0 [-18  48  24 -17  33 -28 -53   7  30  16   8 -20  61  15 -70  -2  12  10
  -9 -15  11  -2  50 -60 -25 -20   6  36  -3   7  12   7  17]
1 [ 45  19  -2 -49  24  15 -43   0  17  25  11 -38  33 -49 -27  57  -5  32
  18 -25  -7   2  -3  -3 -45 -64  76   1   2   2  34 -44 -16]
2 [ -74  -12   56  -16   65  -11  -16   -2   35  -28   11   64   50   11
  -51   10   18  -43    6  -12   11    2   19 -127   33   31  -21   41
  -21   36   20   -5   29]
3 [  8  17   4  -2  -1   4  67  11  16 -44  11 -27 -15 -20  17  -3   2  25
 -13   5 -38 -14   8  39 -31 -30 -10 -52 -49  -9 -31  13 -50]
4 [ 11   2 -69  -5  26 -18 -49 -23  11  37  25 -26  -5 -19 -27  25  16 -36
 -48  28   1  -3 -38  95 -91   4  35 -21  -8   1  -3 -28  40]
5 [ 68 -12  37   2   8 -18  -5  27  -9 -16  -5 -51 -23 -37  24   6  15  32
  -1  32  11  27  23 -30 -17 -41 -13 -32  36  15  28  -3 -37]
6 [ 67  21  -9 -13 -34  18  27   3 -20 -13   5 -69 -25   8 -12   8 -32  34
  16  13 -14  39 -51  45 -46 -31  -1 -55 -44  22 -24  46 -29] -> 3 5 1 4 0
7 [ 58   2   8 -42  23   7  54 -35  15 -70  12 -68 -51  -4 -34   5 -39  61
  18  16  -5  -1 -24   3 -42   9 -81  14 -41   7  13  34 -32] -> 6 3 5 1 0
8 [ 87  55  10   6  17  13 -78  -6   8  70  -2 -44  -1 -12  12   9  -2  22
 -31 -34 -30  27  17  29 -63   2  75  22 -28  -4  19 -22 -11] -> 1 4 0 5 6
9 [-122   -5   37   23  -34   16   18    0   30  -39   -6   32   80   35
   -9  -15  -36  -13  -18  -20    3   18  -13  -11   54   14   23  -15
   14  -11  -13   50   18] -> 2 0 3 5 6
10 [ 87  27 -19  -1 -39  21 -17   8  -2 -50 -38 -81 -49 -11  52 -11  46  15
  36  59   9  30 -72  45  46  -4 -59 -60  17 -55 -42 -10 -23] -> 6 5 3 7 4
11 [ 53   1 -11  -9  32 -32  -9  69  18  69  23 -28 -13 -43  30  11  27  33
   5   5 -20  37 -18  10  -1 -21  20 -38  14  25   8 -27 -16] -> 5 1 8 3 6
12 [ 63  16  30 -31 -24  36  35 -16  13 -15  14 -31 -36 -28 -34  -4  23  13
  -1  60 -11   7  26  15  -8 -22 -14 -25  18  15   1  30 -21] -> 5 3 6 7 11
13 [-21 -40  33 -26  20 -26 -78  27  22  47  11 -39  -9   6 -17  -1  -4 -41
 -19  37  -8   5   0 -43  35  -5  25  20  17   2  34 -30  -2] -> 0 11 5 1 2
14 [ 16  -5  53 -13 -13  38 -21  11  -9  26  -4 -66  17   8  27 -13   9  25
  52  19 -17  31   8 -46  91 -41 -15  47   9 -11  -5 -19   5] -> 13 5 12 11 0
15 [-39  27  56  -7  10   0 -44 -36 -16  56   2  24  44   7 -40  -7  18 -45
 -11 -34  22   8  29 -50 -20  -2 105  15  37   4  39  -5  13] -> 0 13 1 2 8
16 [ 40 -56  29  11  18   9   1  19  15  34   0 -36 -43   1  16 -10  18  -9
  18  55   4  62 -41 -83  57 -37 -40 -23 -10  -5  10 -37 -18] -> 14 5 13 11 12
17 [ 32  35 -32 -23  38 -11 -29  10  23  94 -18 -46  -7  -6   0  12  48  11
 -18  35  29  -5  -1  22 -52  29  45 -17   5 -27  21 -43  -6] -> 11 8 4 1 13
18 [127  32  13  15  24 -11 -82   8 -25  37  44 -51  -8  36 -23 -32  -6   1
 -32  42  28   6 -22 -24  -9 -51  -9 -13  13   4  36 -39 -15] -> 5 8 11 13 17
19 [-79 -45   7 -24   7 -14 -16  32 -40  -7 -27  -3  58  49  44 -31  26 -47
 -21 -14 -22  -2 -13 -39  71  32  -9  -2  -3   4  39   6  17] -> 9 13 2 14 15
20 [-13 -34  14 -34  63   7 -72 -13  27  71  25  45  19  25 -30  23  24 -41
  11 -17   3  -1   4 -41  34  58  11  23  23 -18  44 -38  34] -> 13 15 2 0 19
21 [ 72  32 -18   9 -20 -15  58  19 -18 -31 -20 -55 -43  15   4 -44 -48  29
  45 -21 -21 -18 -29  34  -1   5 -40 -16 -33  28 -64  20 -45] -> 6 3 7 12 10
22 [   3   31  -38   26   20    1  -40   26   38  -11   -4  -23   35   23
  -28   35   49   78  -16  -28  -18  -35   13   63 -127   20   29    3
   -2   19   30   18    8] -> 4 17 8 1 0
23 [  68   67  -66   -8   11   25  -30  -28   15   12   33  -46   -6   -7
  -39   71   -9   32  -24   29  -49  -43   29   85 -127   -2   72   12
    0   29  -24    8  -12] -> 22 4 8 1 17
24 [ -3 -41  -6  14 -13  20  39  19 -10   6  -3 -38 -22   9  49 -69 -34 -12
  -8  37   0 -13   5   6  58 -20 -36  -9 -33   7   6   2 -12] -> 16 3 14 21 12
25 [ 76 -27  31  10  32  15  14  69 -23  50  32 -38 -53 -26  34  20   9  39
  38  26   0  46 -12 -54  22  -5  -4 -25  12   2 -22  -7 -18] -> 11 16 5 14 12
26 [106  11 -17 -16 -44  27  20  -9 -10 -41  44 -35 -62  25  20  35 -45  25
 -42   6  17 -21 -25  86  -2   3 -68 -47 -32  -3 -46  35 -14] -> 6 21 3 7 12
27 [-33   4 -80   9 -10  15 -33   6  17  24 -17   5  52 -49 -13   4  41  -5
  14  -8  11   5 -17  23 -49 -22  76  15  16  16  12  -8  36] -> 4 1 17 22 15
28 [ -3 -26  -3   3 -39  -3  33 -22  33 -59 -23   1 -11   0  52 -33 -31   8
  19 -24  -6 -16 -36  12  64 -25 -70 -12 -62 -12  10   1 -11] -> 24 3 21 7 14
29 [ 56 -40  27  -4  10  -5 -15  41  61  80   3 -33  -1 -10  27 -52 -19  47
  67  21   5  48  58 -37  24 -13 -43  16 -29  13  36 -56 -50] -> 16 14 25 11 5
30 [ 50  33 -31  25  33 -15 -75 -22   9  50  -3 -25  28   6  -9   7 -20 -36
  11  16  13  31  12  22  -8  61  24  13  23  -6  47 -24 -25] -> 17 8 13 20 18
31 [ 52  -3 -26 -25 -23   4  31  22 -12 -27 -30 -55  -8 -31   5  41 -25  61
  -7  17  16   9 -15  37 -49  -4 -18   4  34  19  17   7 -17] -> 5 6 12 7 3
32 [  66   46  -31  -18   -1   10   12   -9   -5   25   -5  -44    5   -8
  -12   50   18   23  -28   17   -7   27    9    0 -106   -1   43   22
  -17   23  -18    0  -31] -> 23 8 31 17 1
33 [-46 -10   5  -4  34  30   7  -8  24  -7 -13 -20  42  24  -8   0  -9  32
 -51   1   4   6   0  44 -62  19   3  22 -16  30  25  14  49] -> 22 27 0 31 4
34 [-46  26  -3 -22  21  -7  -8   8  31 -63  -1  16  27   0  19 -20  -7  27
 -16 -19   7 -10   4  28 -43  22 -21 -50 -21 -19 -61  52  26] -> 3 33 9 28 22
35 [-34  11 -16   3  20  -8   2   7  28  29   3  59  51  48 -42  -8  -5 -24
 -59 -33  51   8  17   7  18  11  14  17  -5  17  50 -14  28] -> 33 0 20 15 9
36 [ -9   6  50   3  43   3 -25  47  23 -11  -2  10  64 -17 -32   9  15  12
   0  16  30   6  17  -9 -57  18  -9   5  26  26  67  26 -11] -> 0 33 35 5 22
37 [  8  20 -21 -10 -19  10  26 -27   1 -48   7  15  24  40   1 -22 -41 -21
  -6 -26 -12 -24 -11  41 -10 -12   9 -25 -24 -37  15  20   1] -> 3 34 28 33 24
38 [ 27  -9  52   4  21 -22 -26  35  -6  19 -28 -39 -28  17  78   1   6  -7
  32  10  18  41  -5 -84 127 -40  -9  -6  10 -25 -10 -55  -6] -> 14 16 25 13 5
39 [ 20 -17  44  18  -7  12  24  13  17  10  28  -6  21 -18 -46  29 -27   1
  36  25  -6  15  -2 -45 -56   3  36 -25 -24  29  29  30 -15] -> 36 12 5 32 1
40 [-49  -1  -3 -30  -3 -14 -39  -5  -5  34 -25  -8  17 -23  -7  23  22 -18
  27 -35  -5  30  -2 -70  43 -63  77  27  39 -28  10 -30 -33] -> 15 13 1 14 27
41 [ 67 -10 -12 -39 -29  13  39  17 -25 -63 -23 -14 -20   4  26  12 -54  62
   2  25  -6  11 -63  68 -12 -45 -35  -5 -15  -4 -42  17 -46] -> 6 31 21 26 3
42 [-76  16   0  21  23 -62 -45 -26   8  15  24  51  47  20   1  20 -22   9
 -37  21  12 -15  17  17 -29  44  32  -5  14   2  53  17  23] -> 35 33 36 15 0
43 [ 24 -19   4  32 -17  -6  10  28 -43  17 -40 -18 -78  -8  89 -42 -33   3
   2   7 -31  34 -16 -41 116  -5 -76  -8   2  -8  27 -28  -3] -> 24 38 16 28 14
44 [-13   9   8  35  26   0 -85  27  43  62 -12  -8  30  -4 -60  19  21   5
  10  21   4  -3  45 -58  24  16   9  19 -28   1  36 -74 -25] -> 13 0 20 30 36
45 [-13 -10  15  -5  35 -26  50 -25  25 -44  27 -37  12  26 -30 -23   6 -18
  -3 -27   8   8  -4  31  -6  31  19 -21   6 -27 -12 -33  27] -> 37 33 34 3 35
46 [-73  12  11   0   7 -36 -55  19  14  50   2  16  22   1 -29 -16  -3  23
 -53  38  24  15 -21  18 -58   7  57  12  22 -11  28  -8  25] -> 42 33 27 35 36
47 [  3 -50  29 -38  10 -15 -16 -37  17   2  14  -4 -47  11  21 -23  -1   7
 -14   6  10  58 -25 -63 105 -36 -20  36   4 -18 -38 -11  -6] -> 16 38 14 13 24
48 [ -5 -44  -5  12  11 -18  10   6  28  30  -8   0 -55   6  46 -18   5 -14
  19  12   7 -25  -2 -48  55 -40 -14 -23  16 -36  16  -4 -38] -> 24 16 47 38 43
49 [ 47  25 -20   3  12  17 -42  -9   6  88   9 -59   7   3 -21   6  29  11
 -15  36 -38 -25   4  27 -96  -1  68  -4  11   2  -3 -39 -51] -> 17 32 8 23 1
50 [-33  11  22   9  18 -32 -38 -25  52  20  15  53  37  20 -33 -31  49 -45
 -44  15 -21 -29  17  -4  -2 -17  52  79   9 -45  29  -9  22] -> 35 15 46 0 42
51 [-23 -11  14 -10   9 -25 -20  12 -15  -6  -7 -18 -18  31   5   7  16 -63
  24 -35  10 -42  16  18  39  50  24 -24  14 -11  26 -10  31] -> 45 19 13 37 20
52 [ 76   9  23 -12  26  29   2 -28  22  27   2  -4 -29 -12  -8   0  -3  14
  12  38 -31  28  36  12 -15 -22  14  34  17  27  19  40  -4] -> 12 5 39 32 31
53 [-16 -41  28  29 -33  12  21  -1   8  37  -3 -27 -37  -3  90 -39 -59 -14
  46 -14 -33  -4 -25 -88  73 -24  -5 -33 -35 -13  -4 -25 -14] -> 48 24 43 38 16
54 [ -13   16   31  -19   16  -42  -60   18   21   49  -28    1  -12  -14
  -32   13  -18   11  -16  -28  -32    8   -7 -109   33  -25   29   23
   37  -13   31  -15   18] -> 13 40 0 44 15
55 [ 26  -3  30   1  32  -8 -36   5   9  53  -7   3 -13 -25 -32 -40  11  -4
   2  71  10   4   1 -17  14  20  29  25  14 -20   4 -51  16] -> 13 44 17 30 52
56 [ 34  18  26  11 -34  24  50  12 -10 -12 -54 -28 -22   2  24 -10 -38 -32
   7  40  -1  12 -28  -1  90 -15 -74 -13 -25  -5 -13  -9   0] -> 24 28 43 16 14
57 [-77 -13  42  -6  18 -22 -68 -30   3  73  24  26  13   0 -43  -3  26 -21
 -26  14  15 -28  21 -63  -1  33  41  31  21 -41  32   5  25] -> 15 20 50 13 46
58 [ 56 -45  11   6 -32  20  34   8  30  48  -3   2 -58  33  27 -35 -32  -4
   8 -23 -27  27 -19 -68 114 -73 -39  18 -18 -41 -25   8 -21] -> 47 48 53 16 43
59 [ 40  -5 -18   1  25   4  13  13  21   5 -21 -50  13 -15 -43  32  20  22
 -12   4 -57 -19  15  31 -75 -16  10   6  -7  18  28  18  -4] -> 32 22 31 52 33
60 [  18  -19   56   -8   26  -16  -28   41   47   -4   -1  -60   19    6
  -24  -19    5  -11   39   -2  -30   20    6 -112   43  -17  -23   -6
   11    2   15  -53  -12] -> 16 13 14 54 38
61 [-34  26  -1  13 -20  -5  -9 -17  -6 -78 -28 -20 -17 -14  18 -19  25  -9
  41 -16  14 -20 -23  55   5  28   3  -9   7 -35 -26  29  34] -> 34 37 51 45 28
62 [ -9 -34  25  -7  26   0 -55  21  -2  51 -46   3 -32  33 -25  27  -4 -23
  -1  26 -30  61  30  18  -5  -5  50   7  26 -16  54 -19  35] -> 13 55 46 20 30
63 [-20   5   1 -34  20 -34  -9  14  -2 -45   0 -46  14  18 -38  -4  22 -24
 -10 -16 -16   3 -22   2  31  22  12  21  11  15   6 -28  18] -> 45 51 13 61 19
64 [-13  22 -49 -18  37 -24 -51   8  11  42   8  10  47  -3 -28 -35  22   7
 -49 -11  -3 -39   9  76 -83  28  43   3  -7  28  -5  34  27] -> 4 22 33 46 27
65 [  33  -38   34   -3   -4   -9  -46   30   -2   50    8  -17   19  -29
  -22   -1   24  -41   44   10    7   34   37 -100   23  -21   38   59
   19    1   18  -45  -44] -> 13 60 40 44 55
66 [ 17 -26 -51   7   1  18  54  17 -11  14 -16  -3   8 -40  34  -2 -27 -19
 -12   7   4  27   7   3   1 -10  -8 -51 -41 -59 -33 -43 -10] -> 3 24 37 48 56
67 [-20  39 -11 -24  27 -12  19  34   9 -20  24  32  30  21  11  13 -22 -24
 -10 -32 -29 -30  -3 -14  -7  18  10 -26   9  15  16  11 -22] -> 37 63 51 34 35
68 [-21 -54  17  16   7 -44 -40  14  -2  16  -9 -23  10   2 -23 -26  -9 -20
  11  26  22  43  29 -83  35 -48   9  38  49  -9  41 -29 -25] -> 65 13 60 40 54
69 [ -8 -18  25   8  20  15 -74  28  39  67 -11  51  35 -42 -27  38  35 -11
  32 -35   8 -29  27 -28   1  39  45  41  -7  38  34   1  20] -> 20 44 57 15 36
70 [  4  29 -22   3  29 -14 -42 -18  -6  52 -34  35  30   7 -50  -3  31  15
 -26  -4 -35 -15  19  24 -44 -20  61  26  35   6  26  10  46] -> 64 27 46 50 59
71 [-40  21 -73  65 -27 -47 -84 -22 -46  88   7 -16 -26 -14 -17  -4  31  -6
 -77 -32   1 -36 -36 127 -77  52  56  -1  -3 -90  54  -1  22] -> 4 64 46 17 70
72 [ 49  14 -22  14 -54 -10  54 -17  14   3  14 -50 -11  -5  51   1 -34   1
 -15   8  10 -16 -36  43 -52  -7 -25 -75 -50 -10 -15  19   2] -> 6 3 26 37 66
73 [ 43 -19 -13 -13  37 -14   8  22   7  42  27 -42  13  13   7  12  -6  29
  29  54 -29  32   5  -5   5 -33  19  23   1  33  29 -36  -9] -> 11 52 5 55 25
74 [-47  40 -50  -4  13   0  31 -10  12 -33 -16 -13  22 -30 -49  18  42  16
 -22 -20  38 -11  35  79 -89  16  -5  -6 -26  34  22  45  -6] -> 33 22 64 59 34
75 [ 42 -67 -20   6 -21  17 -32 -16  28 -35   9 -16 -76 -14  46 -30 -11  13
  33  40  -5  43   4 -13  52 -14  -4 -50  -5  35  -1 -36   3] -> 16 24 48 5 47
76 [ 37  10 -15 -21   3  39  48 -21   8 -64 -46 -63 -30   8  26  19 -29  -1
  24  10 -11  23   7   5  50 -52 -47 -55   1  -4 -20 -11 -37] -> 56 3 28 41 12
77 [  -2   45    0   -6   41   -2    0   11   10  -15   66   12   65   12
  -43    2   23   51  -22   -7   23  -21   24   53 -127   -5   39   38
  -20   81   28   55    1] -> 22 64 74 33 36
78 [ 127   80  -61   -3  -16   -9 -102   16   -3   49   50 -116  -67  -29
   15   40  -14   22  -27  -19  -14  -19  -33  126 -109    0   44  -70
  -43  -23  -29   14    9] -> 23 8 4 49 6
79 [-22  28 -48  33   7 -25 -71  11  -6  91  21 -46  18  11 -26   7  25  30
 -11  -4  15  15   2  13 -35  29  84  20  17 -17  23   5  26] -> 46 17 70 27 30
80 [-22   5   3 -15  24   3 -81   2   9  30  16  17  26   5 -45  -6   7   2
   0   4  -1 -19  36  12   6  14   5  18   6  19  24 -17  50] -> 0 70 20 69 55
81 [-42 -21  25   0 -10 -33 -81 -23   6  46 -14  53  24  30 -35 -30  52  -8
  14 -21  -4 -12  24 -42   5   8  61  63  34   9  42  15  30] -> 57 15 50 80 69
82 [  3  51 -43 -20  -5 -15 -30 -11  14  34   8 -53   4  25  -7 -20   2  20
 -49   4  12  -7 -12  88 -96   6 -14  -8 -15  19 -43  25 -35] -> 64 4 32 74 49
83 [ 49 -10 -55  -6 -26  57  30  34 -26 -57 -11 -77 -28 -26  51 -30 -15  18
 -20   5  -7  -9  19  53  17  14 -39 -40 -21  -8 -81  34 -39] -> 21 3 26 76 41
84 [  4  43  17   3 -10  11  24  -2  26 -49  12 -21 -16  20  34   3 -18  -9
   8  16   0  16 -13  33  28 -35 -76 -41 -40  -3 -28   3  -9] -> 76 28 56 3 37
85 [ 59   2 -10 -31  16  43  13 -41  -7 -13 -16 -76 -69 -32   6 -18  25  67
  14  37 -36  -2 -52  48 -78  -6 -33 -12 -23  26 -41  53  13] -> 6 7 12 31 59
86 [ -10   10  -20  -21   29  -14    1  -14  -26  -17   34   70   74   22
  -66   20   25   43  -21   40  -26  -33   49   77 -127   12   45   36
  -28   39   23    3   -1] -> 77 64 22 74 70
87 [ 90  40 -22 -19   4  50  57   9  -9   7  20 -17   1 -21 -10   8 -46  57
  -9  19 -21 -25  -2  51 -84 -30   6  12   7   0  11  39 -37] -> 31 59 32 6 52
88 [-33 -24  -3  19   5 -46 -45   6 -16  41 -25   0 -21 -18  45 -14  36  24
 -29  -9  -9   5 -29 -61  36  16  45  23 -20 -13  25 -14  -3] -> 54 13 48 40 55
89 [  40   33    1  -33   22  -11  -58   23   23   54   23  -34   13  -15
    3   12    6    6  -19    2    0   11   52   28 -117    0   36   44
   21    8   32  -36   10] -> 8 49 17 32 1
90 [ 14  -4 -45  -4  16  50  63 -80  13 -28 -31 -28 -12  45   8  -7  -7  17
 -16   6 -38 -24   8  17  18   1 -32 -35  12 -27   2  68 -45] -> 37 76 3 12 84
91 [-66 -13  32  40  35 -29 -50   8 -10   8 -15  28   0  16 -14 -23 -43 -26
 -31  14  31   1   6 -85   3  65  44  32  -8  -5  29 -13 -19] -> 57 88 13 42 68
92 [ 20 -12 -10  -9 -36  27  61   2  -7 -54   0 -26 -31  -4  62 -18 -24  19
   6  -8  -4 -14  49  39   3  -7 -57 -12  -7  27 -12  45 -16] -> 83 3 84 24 76
93 [-23  40  12  -3 -11  46 -22 -17 -39   2   3 -18  15  29  -2 -35  -1   2
 -30  -9 -33 -19  10 110 -58  59 -16 -13 -28  40 -22  12  55] -> 33 82 64 34 37
94 [-41   6  -3  27   8  -1 -32  10   4  20   2 -15  36   8  -8  -7 -18 -32
 -42 -37  13   4 -29 -22  61   1 -10 -27  27  29  -3   7   5] -> 63 67 35 19 51
95 [ 28  40 -57  -5  -3 -47 -11  -6   9  46  18  24  13   2 -51  45  -2  35
   8 -16 -33   8   7  50 -88   6  62  21 -35  18   5  -5   5] -> 32 70 59 64 22
96 [  4 -11  34 -13 -24  18  82   2 -10 -29 -12 -59  17 -32   2 -16 -38  54
   7   2   9  57 -46  58 -56  10 -33 -23   4  18 -10  46 -25] -> 31 6 41 3 92
97 [ 33  18 -23 -19 -13 -39  -3  29  11  11 -35 -37  25   4  20  29 -13  55
  -6  21  18 -17  -9  47 -56  13  -8  -8 -29  20 -14  63 -44] -> 31 82 59 6 32
98 [-25  -6 -12  35  21 -13 -34  10   0  64 -36 -24  38 -11 -36  29  35 -40
 -12 -19  -1 -31   6 -20 -16  11   6  16   3  -8  21  23  23] -> 80 70 69 94 0
99 [-24  28 -29 -15  -7 -16   7 -15   0 -15 -25  31  39  32 -56   8 -50  -9
 -30 -43  27   1  -6  29 -52  -8   7 -24 -12  -2  -8  68 -35] -> 37 67 34 74 97
100 [ -4 -39  47 -15  58  -5 -59  -4 -23  23 -21  -3 -56  -8  31   5  13  16
  -6   4   1 -14 -29 -26 110  22 -75 -31 -30 -64   0 -38 -29] -> 48 38 47 43 16
101 [  66  -14  -55  -41   -6   35    7    4  -31   -4  -29   -2  -17   32
   49  -34  -34   34    5    1   33   -9  -71   55   25    7  -56  -57
  -68  -30 -101   35    2] -> 41 83 26 21 72
102 [ 19 -25   1 -13   0  15  -8  10 -29   1 -36 -26  19  11  -4  10  -2 -28
   7  46 -12  41  -3 -65  79 -26  22 -13   5 -15  10  14  -7] -> 14 16 68 13 48
103 [-26   4 -17  -8  -9  -4  11   1   6   9  20 -25   1  -6  25  -7  26 -43
  -7  15   7  -9  10 -40  55   7  18  -7  14 -53  -3  15 -40] -> 48 102 94 51 67
104 [  31   52   -3  -24    6    7   34    4   12   20   -1  -31   22  -55
   22  -14   -7   39  -33   21  -20   23   11   30 -115  -26  -32   11
    3   46    8   28  -13] -> 87 32 59 31 97
105 [  -2   33  -66  -59   30  -23  -32   51   -1   -3  -25   -5   -4   -3
  -63   13   28   33  -20  -19    9  -22  -13   60 -119    1  -11   16
   23   33   -6   10   19] -> 64 22 74 82 59
106 [-48  32 -36 -34  39  13 -33 -54  -7 -15  35  54  61   0 -25   3  61  -7
 -45 -11 -26 -30 -26  67 -86  13  44 -16 -18   3  54  74  17] -> 64 86 74 77 70
107 [-38  47 -43 -13  22  -8 -32  20   2 -26   2  13  34 -17 -47   2  13  18
 -14  39   4 -24  12  37 -32  12   2  15   2  18   9  32  22] -> 80 64 74 33 105
